Below is a small trained network, with its code and all its weights. Each question gives an input and a target symbol and asks what happens when units are switched off, that is, made to give their printed mean instead of their output.

import numpy as np


def w(rows, s, z=0):
    codes = np.array(rows[::2]) - 128.0
    scale = np.full(codes.shape[1], s)
    scale[-1] = z or s
    return codes * scale


def f(y):
    return np.maximum(y, 0)


def softmax(a):
    e = np.exp(a - a.max(-1, keepdims=True))
    return e / e.sum(-1, keepdims=True)


def log_softmax(a):
    a = a - a.max(-1, keepdims=True)
    return a - np.log(np.exp(a).sum(-1, keepdims=True))


def net(x, mask):
    ids = ['ΓΔΞΦΩαθμπστ'.index(c) for c in x.split()]
    T = len(ids)
    res = E[ids] + P[:T]
    r = res
    for j in range(2):
        rows = slice(3 * j, 3 * j + 3)
        q, k, v = (r @ M[0][rows].T for M in (Q, K, V))
        z = softmax(np.where(np.tri(T) > 0, q @ k.T / 3**0.5, -1e9)) @ v
        o = O[0][rows]
        res = res + np.where(mask[j], z, o[:, -1]) @ o[:, :-1]
    y = f(res @ A[0][:, :-1].T + A[0][:, -1])
    res = res + np.where(mask[2:10], y, B[0][:, -1]) @ B[0][:, :-1]
    return log_softmax(res[-1] @ U[:, :-1].T + U[:, -1])


Q, K, V, O, A, B = {}, {}, {}, {}, {}, {}
E = w([
[104,107,206],'Γ',
[118,146,101],'Δ',
[97,106,195],'Ξ',
[50,136,90],'Φ',
[79,84,168],'Ω',
[69,3,100],'α',
[101,109,199],'θ',
[104,96,200],'μ',
[52,227,178],'π',
[93,170,112],'σ',
[65,120,47],'τ',
],0.019)
P = w([
[176,140,167],'0',
[111,135,137],'1',
[184,166,243],'2',
[69,90,120],'3',
[149,156,230],'4',
[27,82,122],'5',
[136,166,246],'6',
[2,77,118],'7',
[153,254,157],'8',
[13,89,108],'9',
],0.0084)
Q[0] = w([
[212,91,51],'H1',
[14,120,102],'H1',
[13,89,103],'H1',
[194,77,43],'H2',
[212,122,137],'H2',
[25,109,175],'H2',
],0.011)
K[0] = w([
[197,134,121],'H1',
[85,71,135],'H1',
[172,90,160],'H1',
[248,147,92],'H2',
[189,129,127],'H2',
[92,135,80],'H2',
],0.017)
V[0] = w([
[158,118,73],'H1',
[107,71,158],'H1',
[136,90,199],'H1',
[117,180,247],'H2',
[184,172,109],'H2',
[182,75,111],'H2',
],0.013)
O[0] = w([
[125,120,144,38],'H1',
[162,173,183,241],'H1',
[206,186,176,218],'H1',
[116,162,235,150],'H2',
[101,127,164,2],'H2',
[254,67,59,20],'H2',
],0.0083,0.0087)
A[0] = w([
[94,156,148,188],'N1',
[121,194,80,132],'N2',
[99,162,134,106],'N3',
[183,149,94,193],'N4',
[158,142,159,118],'N5',
[139,7,119,203],'N6',
[122,130,65,1],'N7',
[133,99,181,211],'N8',
],0.014,0.0044)
B[0] = w([
[182,42,64,254],'N1',
[98,51,107,178],'N2',
[226,66,198,210],'N3',
[3,184,188,138],'N4',
[103,165,130,179],'N5',
[76,195,161,144],'N6',
[233,243,92,138],'N7',
[147,147,2,210],'N8',
],0.0075,0.014)
U = w([
[173,174,126,151],'Γ',
[122,156,127,91],'Δ',
[148,199,144,50],'Ξ',
[152,28,69,237],'Φ',
[150,191,133,96],'Ω',
[6,254,179,151],'α',
[193,161,111,160],'θ',
[201,194,106,71],'μ',
[145,51,212,4],'π',
[145,95,132,59],'σ',
[184,137,6,138],'τ',
],0.0094,0.0042)

Each question gives the input, a string of symbols that net reads in full, and the target symbol t.
The units are the heads (3 rows each of Q, K, V and O) and the neurons (one row each of A and B). Each row of codes is followed by its name. A weight is (code - 128) times the scale printed after its matrix; where a second scale follows, it is the last column's (O, A, B and U).
mask holds one flag per unit, heads first, then neurons. A switched-off unit (its flag False) gives its mean, the last column of its rows in O or B, instead of its output. The means were averaged over made-up inputs and are rounded, as every weight is.
A unit's drop is (log p(t) with every unit on - log p(t) with that unit switched off) / (log p(t) with every unit on - log p(t) with every unit switched off).
The circuit of an input: a set's keep is (log p(t) with only the set's units on - log p(t) with every unit switched off) / (log p(t) with every unit on - log p(t) with every unit switched off). Starting from all 10 units, units are removed one at a time, each time the one whose removal leaves the highest keep (on an exact tie, the one counted first), for as long as the keep stays at least 0.8.
units of the circuit, in order: the units of the circuit, biggest drop first
unit that matters most: the unit with the biggest drop
top k neurons: the k neurons with the biggest drops, biggest first
which heads matter: for each layer, one digit per head in row order, 1 if its drop is at least 0.15 and else 0, layers parted by /
input θ Ξ Φ Φ μ Φ π, target Φ: which heads matter => 10
input α Ξ Δ σ Ω π μ π θ, target π: which heads matter => 11
input Ξ Φ σ Δ σ Φ Φ Ω Φ σ, target Φ: which heads matter => 01
input τ Ξ Ω τ σ Φ Ξ, target Φ: units of the circuit, in order => [H1 H2]
input Ξ Γ Ξ Γ Γ Δ σ π μ, target π: units of the circuit, in order => [H2 N1]
input Φ σ μ π Ω μ Φ α Ω, target α: top 2 neurons => [N1 N4]
input Ω α Φ, target α: which heads matter => 01
input Φ α σ σ Ω θ Φ α σ, target α: units of the circuit, in order => [N4 H2 N1]
input Φ σ Ω π σ, target π: unit that matters most => N3
input Φ Δ Ω Φ θ Φ μ, target Φ: units of the circuit, in order => [H1 H2]
input π Ξ μ Ω θ π Φ, target π: units of the circuit, in order => [N3 N1 H2]
input τ π θ Φ θ μ Φ α μ, target α: top 4 neurons => [N1 N4 N3 N8]
input Δ σ μ μ μ σ Φ α Γ, target α: units of the circuit, in order => [N4 N1 H2 N3]
input Γ τ Δ σ Γ Φ Φ σ, target Φ: units of the circuit, in order => [N2 H2 N5]
input Δ θ Ω α α, target α: unit that matters most => N6
input σ α Φ, target α: units of the circuit, in order => [N1 N4 H2 N3]
input θ Φ Ω Φ Φ, target Φ: units of the circuit, in order => [H2 N2 N5]
input Ξ μ Φ α Γ, target α: top 4 neurons => [N4 N1 N3 N6]
input π Δ π α, target α: top 3 neurons => [N6 N1 N3]
input Δ Φ Ξ, target Φ: units of the circuit, in order => [H1]
